Small tables with named rows and columns. After each table, cells are looked up by row and column.

Table gelov
|  | sobofi | bis | kiv |
|---|---|---|---|
| palos | 154 | 107 | 66 |
| rol | 87 | 78 | 192 |
| teke | 150 | 97 | 35 |

What is the kiv of palos in gelov? 66
What is the bis of palos in gelov? 107
What is the bis of teke in gelov? 97
What is the bis of rol in gelov? 78
What is the sobofi of teke in gelov? 150
What is the kiv of rol in gelov? 192
What is the kiv of teke in gelov? 35

dofal:
	kuru	zopo	nakonup	legez	tipozor	buf	tuz	nes	ged
soz	120	96	94	78	109	168	118	53	63
kef	49	88	89	56	106	97	115	94	132
posadi	122	75	128	134	13	199	101	109	109
rel	108	92	93	163	153	84	82	36	54
turaz	93	87	90	117	139	114	101	92	101
zabifa	104	104	118	146	128	81	95	118	128
pim	127	78	58	10	127	73	105	136	78
vurifor	128	97	111	135	83	123	90	112	79

nakonup of rel = 93
tipozor of rel = 153
legez of kef = 56
nakonup of pim = 58
ged of soz = 63
kuru of kef = 49
buf of turaz = 114
zopo of zabifa = 104
tuz of turaz = 101
nes of rel = 36
nakonup of zabifa = 118
legez of posadi = 134
nes of pim = 136
Which row has the largest zopo? zabifa

vobave
columns: sir, vagebos, luv
sogi: [99614, 50565, 54527]
gug: [50807, 56820, 49320]
sor: [55890, 45928, 44738]
miz: [98437, 70609, 86466]
lufop: [94077, 19002, 63775]
sos: [85760, 70939, 60569]
nelofu: [74079, 69910, 52556]

vagebos of lufop = 19002
luv of gug = 49320
vagebos of sor = 45928
sir of nelofu = 74079
sir of sos = 85760
vagebos of miz = 70609
sir of sogi = 99614
luv of sogi = 54527
vagebos of gug = 56820
Row with the largest vagebos: sos

Table tud
|  | zusu | toso | zas | vufeve | naru | doz | sirim | foz | sekul | zol |
|---|---|---|---|---|---|---|---|---|---|---|
| musat | 85 | 151 | 106 | 93 | 70 | 145 | 78 | 118 | 115 | 137 |
| kopubop | 88 | 112 | 147 | 184 | 73 | 84 | 147 | 2 | 169 | 84 |
| batofes | 110 | 54 | 135 | 141 | 185 | 87 | 79 | 117 | 81 | 50 |
| gino | 113 | 70 | 137 | 148 | 191 | 82 | 74 | 128 | 77 | 33 |
| gis | 123 | 182 | 125 | 143 | 149 | 215 | 156 | 142 | 93 | 205 |
| musozis | 114 | 57 | 129 | 147 | 212 | 86 | 73 | 146 | 67 | 25 |
| vog | 99 | 108 | 137 | 193 | 91 | 73 | 154 | 13 | 163 | 81 |
| bofu | 117 | 130 | 119 | 128 | 118 | 141 | 177 | 132 | 133 | 151 |
| saz | 119 | 41 | 131 | 160 | 207 | 72 | 48 | 107 | 77 | 35 |
| saselu | 142 | 122 | 134 | 131 | 119 | 132 | 107 | 139 | 70 | 108 |

What is the zol of vog in tud? 81
What is the doz of bofu in tud? 141
What is the doz of musat in tud? 145
What is the doz of kopubop in tud? 84
What is the zol of bofu in tud? 151
What is the doz of saselu in tud? 132
What is the foz of musozis in tud? 146
What is the zusu of gis in tud? 123
Row with the largest vufeve: vog

